Below is a small trained network, with its code and all its weights. Each question gives an input and a class and asks what happens when units are switched off, that is, made to give their printed mean instead of their output.

import numpy as np


def w(rows, s, z=0):
    codes = np.array(rows[::2]) - 128.0
    scale = np.full(codes.shape[1], s)
    scale[-1] = z or s
    return codes * scale


def norm(h):
    return h / np.sqrt((h * h).mean(-1, keepdims=True) + 1e-5)


def f(y):
    return y / 2 * (1 + np.tanh(0.7978845608 * (y + 0.044715 * y**3)))


def log_softmax(a):
    a = a - a.max(-1, keepdims=True)
    return a - np.log(np.exp(a).sum(-1, keepdims=True))


def net(x, mask):
    res = np.array(x, float).reshape(1, 5) / 4 @ E
    u = 0
    for l in range(3):
        y = f(norm(res) @ A[l][:, :-1].T + A[l][:, -1])
        res = res + np.where(mask[u : u + 7], y, B[l][:, -1]) @ B[l][:, :-1]
        u += 7
    return log_softmax(norm(res)[-1] @ U[:, :-1].T + U[:, -1])


A, B = {}, {}
E = w([
[222,67,160,95,232],'x0',
[19,21,104,76,252],'x1',
[157,159,231,19,87],'x2',
[116,214,109,145,216],'x3',
[111,199,56,33,125],'x4',
],0.0041)
A[0] = w([
[112,138,28,130,52,4],'L0N0',
[119,123,31,128,182,171],'L0N1',
[173,109,183,66,240,63],'L0N2',
[142,99,2,117,85,37],'L0N3',
[45,136,82,189,163,158],'L0N4',
[198,148,143,233,98,39],'L0N5',
[43,100,101,109,161,19],'L0N6',
],0.0071,0.0033)
B[0] = w([
[200,77,148,19,107,157],'L0N0',
[95,115,86,146,153,243],'L0N1',
[178,95,35,67,243,216],'L0N2',
[179,58,2,102,63,155],'L0N3',
[27,98,71,196,177,254],'L0N4',
[192,134,95,225,179,214],'L0N5',
[150,180,69,215,97,163],'L0N6',
],0.0061,0.0026)
A[1] = w([
[135,209,56,144,107,28],'L1N0',
[97,242,161,85,79,5],'L1N1',
[137,93,83,94,129,67],'L1N2',
[165,134,152,156,175,49],'L1N3',
[141,123,134,143,193,21],'L1N4',
[143,2,110,169,134,186],'L1N5',
[183,199,114,197,129,60],'L1N6',
],0.0089,0.0033)
B[1] = w([
[147,24,205,84,88,155],'L1N0',
[164,255,68,34,65,164],'L1N1',
[135,83,178,54,62,140],'L1N2',
[220,69,102,94,105,134],'L1N3',
[145,137,69,48,164,132],'L1N4',
[66,189,208,92,44,255],'L1N5',
[186,72,163,175,69,183],'L1N6',
],0.006,0.0045)
A[2] = w([
[188,172,167,197,149,46],'L2N0',
[156,254,146,72,79,128],'L2N1',
[161,52,139,76,96,209],'L2N2',
[56,160,101,24,183,155],'L2N3',
[221,106,110,241,89,92],'L2N4',
[125,36,209,79,100,42],'L2N5',
[130,163,54,76,46,4],'L2N6',
],0.0078,0.0046)
B[2] = w([
[193,2,167,147,101,146],'L2N0',
[167,217,56,212,101,215],'L2N1',
[45,107,135,89,157,215],'L2N2',
[247,153,172,170,139,253],'L2N3',
[242,20,233,151,103,222],'L2N4',
[36,102,176,79,101,136],'L2N5',
[167,125,49,33,66,147],'L2N6',
],0.0076,0.0043)
U = w([
[189,111,110,62,232,233],'0',
[254,28,226,198,55,144],'1',
[90,92,48,27,47,124],'2',
[66,59,208,55,112,135],'3',
[201,233,44,99,20,130],'4',
[63,131,191,220,26,1],'5',
[27,138,40,213,218,150],'6',
],0.01,0.0047)

Each question gives the input, the list of numbers given to net, and the class t.
The units are the neurons (one row each of A and B). Each row of codes is followed by its name. A weight is (code - 128) times the scale printed after its matrix; where a second scale follows, it is the last column's (A, B and U).
mask holds one flag per neuron, layer by layer. A switched-off neuron (its flag False) gives its mean, the last column of its row in B, instead of its output. The means were averaged over made-up inputs and are rounded, as every weight is.
A unit's drop is (log p(t) with every unit on - log p(t) with that unit switched off) / (log p(t) with every unit on - log p(t) with every unit switched off).
The circuit of an input: a set's keep is (log p(t) with only the set's units on - log p(t) with every unit switched off) / (log p(t) with every unit on - log p(t) with every unit switched off). Starting from the 12 units with the biggest drops (on a tie, the unit counted first), units are removed one at a time, each time the one whose removal leaves the highest keep (on an exact tie, the one counted first), for as long as the keep stays at least 0.8.
units of the circuit, in order: the units of the circuit, biggest drop first
most important unit: the unit with the biggest drop
top k neurons: the k neurons with the biggest drops, biggest first
k most important neurons of layer l: the k neurons of layer l with the biggest drops, biggest first
drop of u: that unit's drop, to one decimal
input [7,3,4,-2,-7], class 3: units of the circuit, in order => (L2N5; L1N5)
input [5,-3,6,-5,-6], class 3: most important unit => L2N5
input [7,8,2,-4,-6], class 3: units of the circuit, in order => (L1N5; L2N5)
input [-1,4,7,-7,8], class 4: 2 most important neurons of layer 2 => (L2N1; L2N3)
input [3,-1,7,-1,-1], class 0: units of the circuit, in order => (L0N2; L2N4)
input [-1,0,-7,0,8], class 2: top 2 neurons => (L0N3; L0N0)
input [-6,-5,-8,0,-1], class 1: top 2 neurons => (L2N4; L0N5)
input [6,-7,-1,7,6], class 1: 2 most important neurons of layer 2 => (L2N4; L2N0)
input [7,1,-7,-6,7], class 2: top 4 neurons => (L0N3; L1N5; L1N2; L2N4)
input [6,-3,-6,1,8], class 2: top 2 neurons => (L0N3; L1N2)
input [7,7,-3,-3,-7], class 3: top 3 neurons => (L1N5; L2N5; L0N5)
input [5,3,-2,0,-4], class 0: top 2 neurons => (L0N2; L2N3)
input [8,7,-8,-8,-6], class 3: units of the circuit, in order => (L1N5; L2N5)
input [3,2,-1,2,-2], class 0: units of the circuit, in order => (L0N2)
input [8,1,5,-5,-1], class 3: top 2 neurons => (L2N5; L2N2)
input [-1,2,0,-1,4], class 2: 2 most important neurons of layer 2 => (L2N4; L2N6)
input [0,2,-6,-6,-4], class 5: top 2 neurons => (L1N5; L0N2)
input [-2,0,5,-8,1], class 4: 3 most important neurons of layer 1 => (L1N1; L1N0; L1N6)
input [-6,-4,-6,3,0], class 1: drop of L2N4 => 0.3
input [0,3,-4,0,-6], class 6: drop of L2N4 => 0.1
input [-5,7,3,0,-4], class 6: drop of L2N4 => 0.1
input [0,2,-1,-1,-5], class 5: units of the circuit, in order => (L1N5)
input [1,2,0,2,-2], class 0: top 2 neurons => (L0N2; L2N3)
